Here is a tiny trained network, its code and every weight. The questions are about switching its units off for an input and a class, where a switched-off unit gives its printed mean instead of its output.

import numpy as np


def w(rows, s, z=0):
    codes = np.array(rows[::2]) - 128.0
    scale = np.full(codes.shape[1], s)
    scale[-1] = z or s
    return codes * scale


def norm(h):
    return h / np.sqrt((h * h).mean(-1, keepdims=True) + 1e-5)


def f(y):
    return y / 2 * (1 + np.tanh(0.7978845608 * (y + 0.044715 * y**3)))


def log_softmax(a):
    a = a - a.max(-1, keepdims=True)
    return a - np.log(np.exp(a).sum(-1, keepdims=True))


def net(x, mask):
    res = np.array(x, float).reshape(1, 5) / 4 @ E
    u = 0
    for l in range(2):
        y = f(norm(res) @ A[l][:, :-1].T + A[l][:, -1])
        res = res + np.where(mask[u : u + 6], y, B[l][:, -1]) @ B[l][:, :-1]
        u += 6
    return log_softmax(norm(res)[-1] @ U[:, :-1].T + U[:, -1])


A, B = {}, {}
E = w([
[216,160,33,141,43,87,58,126,170,190,125,100],'x0',
[171,125,230,30,161,229,201,119,42,234,128,94],'x1',
[143,124,124,133,215,185,61,194,197,70,213,140],'x2',
[137,96,93,135,121,82,96,134,159,189,177,47],'x3',
[61,154,165,216,171,193,76,50,168,87,9,54],'x4',
],0.0014)
A[0] = w([
[17,103,194,148,205,171,148,118,122,70,105,113,34],'0.n0',
[135,146,99,167,128,114,72,125,178,99,128,119,2],'0.n1',
[124,89,139,137,195,153,117,142,144,137,176,81,192],'0.n2',
[45,125,147,181,125,106,146,81,119,99,65,119,161],'0.n3',
[101,138,133,140,164,139,139,163,132,3,140,238,81],'0.n4',
[146,156,147,163,125,176,115,61,122,168,4,77,41],'0.n5',
],0.0041,0.00074)
B[0] = w([
[72,207,52,140,39,110,39,94,174,76,21,119,238],'0.n0',
[176,146,147,134,132,206,84,124,113,186,117,108,188],'0.n1',
[85,166,162,47,113,118,116,178,139,131,134,252,172],'0.n2',
[103,161,26,76,28,48,53,189,180,116,137,119,207],'0.n3',
[39,200,126,25,32,114,98,96,131,154,12,103,254],'0.n4',
[91,143,133,22,88,112,156,171,103,150,141,215,199],'0.n5',
],0.0029,0.0031)
A[1] = w([
[116,83,92,114,82,3,166,132,112,142,160,123,95],'1.n0',
[82,119,167,131,193,153,167,114,110,36,105,124,85],'1.n1',
[113,115,185,89,117,133,214,102,54,159,93,139,77],'1.n2',
[109,169,131,135,100,140,117,93,135,89,37,146,173],'1.n3',
[170,130,73,124,76,107,123,132,123,159,139,116,158],'1.n4',
[165,114,102,198,148,131,122,105,131,122,118,92,6],'1.n5',
],0.0045,0.0013)
B[1] = w([
[37,211,134,70,94,207,68,128,165,103,46,162,197],'1.n0',
[105,193,24,157,43,137,36,83,217,84,63,77,113],'1.n1',
[196,71,163,160,232,116,90,207,182,141,252,118,195],'1.n2',
[102,154,142,42,91,180,125,174,96,182,120,158,253],'1.n3',
[69,156,149,139,121,160,95,94,113,46,41,127,197],'1.n4',
[175,97,88,205,141,117,131,59,95,77,110,61,108],'1.n5',
],0.0029,0.0038)
U = w([
[160,98,167,110,184,132,159,158,119,160,204,141,143],'0',
[175,105,91,238,142,116,119,79,134,95,122,79,61],'1',
[119,91,126,209,149,96,254,74,115,94,121,107,5],'2',
[78,172,113,98,78,140,103,128,134,121,64,143,210],'3',
],0.0098,0.0032)

Each question gives the input, the list of numbers given to net, and the class t.
The units are the neurons (one row each of A and B). Each row of codes is followed by its name. A weight is (code - 128) times the scale printed after its matrix; where a second scale follows, it is the last column's (A, B and U).
mask holds one flag per neuron, layer by layer. A switched-off neuron (its flag False) gives its mean, the last column of its row in B, instead of its output. The means were averaged over made-up inputs and are rounded, as every weight is.
A unit's drop is (log p(t) with every unit on - log p(t) with that unit switched off) / (log p(t) with every unit on - log p(t) with every unit switched off).
The circuit of an input: a set's keep is (log p(t) with only the set's units on - log p(t) with every unit switched off) / (log p(t) with every unit on - log p(t) with every unit switched off). Starting from all 12 units, units are removed one at a time, each time the one whose removal leaves the highest keep (on an exact tie, the one counted first), for as long as the keep stays at least 0.8.
units of the circuit, in order: the units of the circuit, biggest drop first
top k neurons: the k neurons with the biggest drops, biggest first
top k neurons in layer l: the k neurons of layer l with the biggest drops, biggest first
drop of u: that unit's drop, to one decimal
input [6,-3,8,2,8], class 1: top 3 neurons	(0.n4 1.n0 0.n0)
input [-3,8,-5,7,3], class 0: units of the circuit, in order	(1.n2)
input [8,3,4,4,-1], class 1: top 4 neurons in layer 0	(0.n4 0.n5 0.n3 0.n0)
input [7,-4,7,0,-5], class 1: top 4 neurons	(1.n3 0.n5 0.n3 0.n4)
input [3,-1,7,4,-6], class 0: units of the circuit, in order	(0.n0 0.n4)
input [-2,3,3,-4,-4], class 0: top 4 neurons	(1.n2 0.n3 0.n0 1.n0)
input [2,-5,7,4,0], class 0: top 2 neurons in layer 0	(0.n0 0.n2)
input [7,-5,5,1,8], class 1: top 2 neurons in layer 0	(0.n4 0.n0)
input [8,-5,-2,0,1], class 1: top 2 neurons in layer 1	(1.n5 1.n3)
input [-4,3,-5,3,0], class 0: top 2 neurons in layer 0	(0.n4 0.n5)
input [3,-6,0,6,0], class 1: drop of 0.n4	0.2
input [7,5,0,5,1], class 0: drop of 0.n4	0.4
input [0,6,2,0,1], class 0: drop of 0.n1	0.0
input [-5,8,-7,-8,-4], class 0: top neuron	(1.n2)
